Known rows, with every way that one mark hangs from another:
bezo[rusez]: [ 0.42  1.77 -1.30  1.56 -1.63 -2.22  1.71 -1.41  0.19 -0.53  1.61  1.51
  1.55  0.73  1.23  1.04  2.24 -0.16 -0.64]
dufono[somad[lale rusez]]: [ 1.90  2.76  2.78  3.26  2.22  2.11  0.24 -1.54  0.61 -0.61  2.44 -0.18
 -1.60  2.70  2.32 -0.72 -0.34 -1.52 -2.82]
voku[rusez]: [ 0.40  1.44  2.93  0.24  0.64  0.09  2.74 -1.03  0.91 -1.13  1.03 -0.18
  0.53  1.68  1.48  3.79  1.24 -0.91 -0.77]
kuvek[bezo]: [ 0.39  0.39  3.43  2.09 -1.01 -1.01  2.10 -3.02  1.70 -0.55  2.71  1.24
  2.23  1.16  1.66  1.03  1.53  0.57 -1.28]
bezo[keguk kuvek rusez]: [ 3.65  0.26 -6.73  0.19 -1.54 -2.06 -0.01  0.11  2.86  0.56 -1.16  2.30
  3.21 -0.86  1.45  4.28 -0.03 -0.12 -2.44]
dufono[bezo somad[lale rusez]]: [ 2.88  3.17  2.05  4.69  3.46 -0.72  1.45 -1.84  1.09 -1.59  2.88 -0.08
 -1.55  3.21 -0.15 -1.65 -1.08 -2.57 -1.91]
somad[dufono]: [ 1.02  0.86  2.13  1.68 -1.57 -0.25  2.18 -2.36 -0.02 -2.14  3.64  0.46
  0.68  1.31  1.31  2.89  1.43  0.15 -0.45]
kuvek[bezo[rusez]]: [ 0.12  0.74  1.25  2.68 -1.49 -1.78  2.37 -2.56  1.89  0.38  2.70  2.47
  1.98  0.33  1.12  1.16  2.64  0.05 -0.83]
somad[dufono lale]: [ 1.98 -0.70  1.84  2.94 -0.34 -0.25  1.59 -2.21 -0.12 -2.22  3.24  0.33
  0.27  2.44  3.07  0.51  1.18 -2.04 -0.15]
somad[dufono[bezo[keguk]] lale[voku] rusez]: [ 1.56  1.29  0.62  3.56  1.00 -2.27  2.62 -1.40 -0.72 -1.74  5.09  0.75
 -1.06  1.84  0.52  1.50  0.01 -4.26  0.00]
dufono[bezo lale somad]: [ 2.39  1.83 -0.78  3.24  0.22 -0.66  0.36 -3.56  1.69 -2.12  1.72  1.27
  0.04  3.41 -1.53 -2.83 -0.91 -0.60 -0.48]
kuvek[bezo keguk]: [ 0.27  1.84  6.09  1.89 -1.82 -1.26  1.50 -2.37  2.54  0.46  3.61  2.11
  4.02  1.47  1.77  2.40  0.61  1.47 -2.90]
somad[lale rusez]: [ 1.78  1.63  3.23  2.62  1.68 -0.51  1.34 -0.38 -0.89 -1.51  3.43 -0.90
 -0.30  1.85  5.04 -1.17  0.34 -2.92 -1.53]
somad[dufono lale[voku] rusez]: [ 0.54  1.08  3.01  3.07  0.42 -0.19  2.14 -1.42 -1.78 -1.46  5.66  0.14
 -1.47  1.34  1.85  1.46  1.58 -3.59 -0.12]
lale[voku[rusez]]: [-1.45  1.24  1.69 -0.26 -0.83 -1.15  2.31 -2.40 -0.83 -0.85  1.37  0.28
  1.03  1.97 -1.88  3.64  1.74 -0.83 -0.10]
dufono[bezo[kuvek] lale somad[rusez]]: [ 4.00  2.21 -0.75  3.36  1.60  0.10  0.09 -1.72  2.03 -1.51  2.63  0.67
 -0.57  1.32 -1.13 -1.27 -0.99 -1.66 -1.43]
dufono[bezo[kuvek[keguk]] somad[lale rusez]]: [ 4.49  2.93  2.27  4.38  3.49 -0.61  0.49 -0.76  2.33 -0.85  2.56 -0.01
 -0.02  2.13 -0.57  0.34 -1.52 -2.27 -3.32]
dufono[somad[rusez]]: [ 1.23  3.84  3.02  2.38  1.40  2.20  0.67 -1.69  0.65 -0.52  2.76 -0.04
 -1.34  1.92  1.10  0.96 -0.20  0.01 -3.07]
keguk[bezo[kuvek rusez]]: [ 1.10  2.51 -0.59  0.63 -1.45 -1.05  1.79 -1.15  1.19  0.16  1.32  1.43
  2.06 -0.10  2.56  0.51  0.48 -0.64 -1.44]
lale[voku]: [-1.17  1.04  0.82  0.12 -1.99 -1.93  1.26 -3.11 -1.53 -1.35  1.73  0.28
  1.96  2.15 -1.57  1.66  1.32  0.25 -0.44]
dufono[lale[voku] somad[rusez]]: [-0.08  2.63  0.51  1.70 -0.67  2.11 -0.49 -2.96 -0.27 -0.44  3.05  1.20
 -1.21  2.20 -0.72 -1.07  0.25 -0.73 -1.18]
somad[dufono[bezo] rusez]: [ 1.64  3.02  3.43  3.24  0.69 -1.52  3.63 -0.98 -0.32 -2.30  6.29 -0.01
 -1.13  0.46  0.85  2.64  0.86 -1.94 -0.40]

Rows:
[ 1.84 -0.33 -0.52  1.87 -1.38 -1.66  2.23 -2.59  0.56 -2.34  3.50  1.24
  0.78  0.91 -2.15  2.81  1.40 -1.69  1.19]	somad[dufono[bezo[kuvek] lale[voku[rusez]]]]
[ 2.55  2.08 -1.36  2.95  0.91 -0.46  0.06 -2.50  1.06 -1.14  2.73  1.02
 -0.48  1.49 -3.63 -0.76 -0.55 -1.86 -0.88]	dufono[bezo[kuvek] lale[voku] somad[rusez]]
[ 0.30  0.55 -0.88  1.31 -1.08 -3.43  2.09 -3.14 -0.03 -2.40  2.03  1.15
  1.39  2.60 -2.46 -0.64  0.65 -1.93  1.72]	dufono[bezo lale[voku[rusez]]]
[ 0.58 -0.85  1.17  2.49 -1.01 -0.85  1.53 -2.99 -1.16 -1.87  3.34  0.63
  0.31  2.52  0.48  1.08  1.68 -2.28  0.42]	somad[dufono lale[voku]]
[-0.34  4.21  3.54  0.56 -2.39 -1.51  1.49 -1.31  1.09  0.41  2.83  1.97
  3.34  1.70  2.82  1.09 -0.37  0.69 -2.61]	kuvek[keguk[bezo[rusez]]]
[ 2.62  1.48  3.10  4.51  1.91 -1.58  3.03 -0.85 -0.45 -2.43  5.86 -0.16
 -1.49  1.60  2.52  0.30  0.62 -4.11 -0.07]	somad[dufono[bezo] lale rusez]
[ 0.23 -0.28  1.42  1.35  0.33 -1.16  1.44 -2.16 -0.69 -1.24  1.01 -0.02
  0.90  3.05  0.99  0.42  1.21 -2.57 -0.18]	somad[lale[voku[rusez]]]
[ 1.64  0.93 -2.97  2.53 -1.66 -4.20  1.67 -2.43  0.65 -2.17  2.18  1.96
  1.77  1.74 -0.35 -2.51  0.94 -1.47  1.37]	dufono[bezo[rusez] lale]
[-0.03  1.28 -0.75  1.31 -1.69  1.63 -0.93 -4.09  0.18 -0.77  1.41  1.58
  0.06  3.03 -1.59 -1.36  0.30  0.18 -0.77]	dufono[lale[voku] somad]
[ 2.46  2.93 -1.07  3.66  2.69 -1.25  0.91 -2.06  1.45 -0.80  1.75  0.97
 -1.00  3.44 -1.29 -0.31 -2.26 -2.58 -2.15]	dufono[bezo[keguk] somad[lale[voku] rusez]]
[ 2.92  1.63  1.32  2.97 -0.03 -1.01  2.39 -0.85  0.28 -2.34  5.91  0.47
 -0.58 -0.30  1.02  1.72  0.81 -2.38  0.09]	somad[dufono[bezo[kuvek] lale] rusez]
[ 0.68  0.65 -1.36  1.98 -1.78 -1.96  1.83 -2.24  3.00  0.87  1.49  3.24
  2.50  0.41  1.74  2.14  1.06  0.17 -1.48]	kuvek[bezo[keguk rusez]]
[ 2.19  4.24  2.25  3.79  2.59 -0.67  1.85 -1.90  1.21 -1.50  3.15  0.01
 -1.29  2.42 -1.37 -0.01 -0.89 -1.03 -2.12]	dufono[bezo somad[rusez]]
[ 1.11  2.14 -0.18  2.26 -1.01 -1.68  2.47 -1.69 -0.25 -1.94  5.63  1.43
 -0.69  0.74 -0.02  1.87  0.04 -2.33  0.49]	somad[dufono[bezo[keguk] lale[voku]] rusez]
[ 2.69  1.46 -0.98  1.07 -1.62 -2.06  0.32  0.09  1.99  0.53  1.21  1.73
  3.72 -0.77  0.65  3.89  1.56  0.32 -2.65]	bezo[kuvek[keguk] rusez]
[ 1.04  0.27 -1.61  1.54 -1.86 -1.97  2.33 -2.92  0.74 -2.18  3.14  1.99
  0.69  1.90 -1.46  2.55  0.28 -1.53  1.18]	somad[dufono[bezo[keguk] lale[voku[rusez]]]]
[ 4.22  0.66 -3.35  3.00  2.12 -1.48 -0.19 -2.36  2.73 -0.87 -0.61  1.04
  0.92  3.04 -2.60  0.79 -2.24 -1.82 -2.38]	dufono[bezo[keguk kuvek] somad[lale[voku]]]
[ 0.09 -0.03  0.45  1.24 -3.01 -0.29  1.33 -3.28 -0.72 -2.08  3.83  1.34
  0.78  1.51  0.05  1.47  1.66 -0.37  0.86]	somad[dufono[lale[voku]]]
[ 0.05  1.91  2.20  1.77 -1.62  0.42  1.98 -1.72 -1.34 -1.60  6.20  0.84
 -1.03  0.30  1.27  1.82  1.63 -1.74  0.30]	somad[dufono[lale[voku]] rusez]
[ 4.25  1.92 -1.12  4.54  2.05 -1.84  0.34 -1.35  2.99 -0.21  0.99  1.65
  1.01  2.16 -1.96  0.21 -0.40 -1.85 -2.49]	dufono[bezo[kuvek[keguk] rusez] somad[lale]]
[ 2.61  2.08 -5.65  3.03 -0.57 -1.58  0.04 -2.82  2.96 -0.66  0.49  3.34
  0.32  2.73 -1.50 -1.73 -1.36 -0.97 -0.65]	dufono[bezo[keguk rusez] lale somad]
[ 0.00  2.20  3.93  2.45 -2.29 -2.04  1.76 -1.93  2.72  1.39  3.67  3.30
  3.78  0.67  1.23  2.53  1.76  0.93 -2.47]	kuvek[bezo[rusez] keguk]
[ 0.39 -0.76  1.77  2.27 -0.22 -0.24  2.24 -2.47 -0.67 -1.53  3.05  0.69
 -0.29  2.44  0.30  2.54  1.94 -3.04  0.67]	somad[dufono lale[voku[rusez]]]
[ 2.65 -0.41  1.32  3.96  0.49 -2.29  2.42 -2.41  0.19 -2.92  3.48  0.37
  0.29  2.79  1.31 -0.11  0.67 -2.78  0.45]	somad[dufono[bezo] lale]
[ 0.33  1.49  2.64  2.12  0.94 -1.05  1.33 -1.14 -1.89 -1.11  3.57 -0.56
 -0.23  2.03  2.50 -0.63  0.85 -3.19 -0.94]	somad[lale[voku] rusez]
[ 3.18  2.09 -3.91  4.12  1.73 -2.11  0.78 -2.16  2.82 -0.47  0.04  2.33
  0.02  3.35 -0.91 -0.81 -1.45 -2.04 -1.72]	dufono[bezo[keguk rusez] somad[lale]]
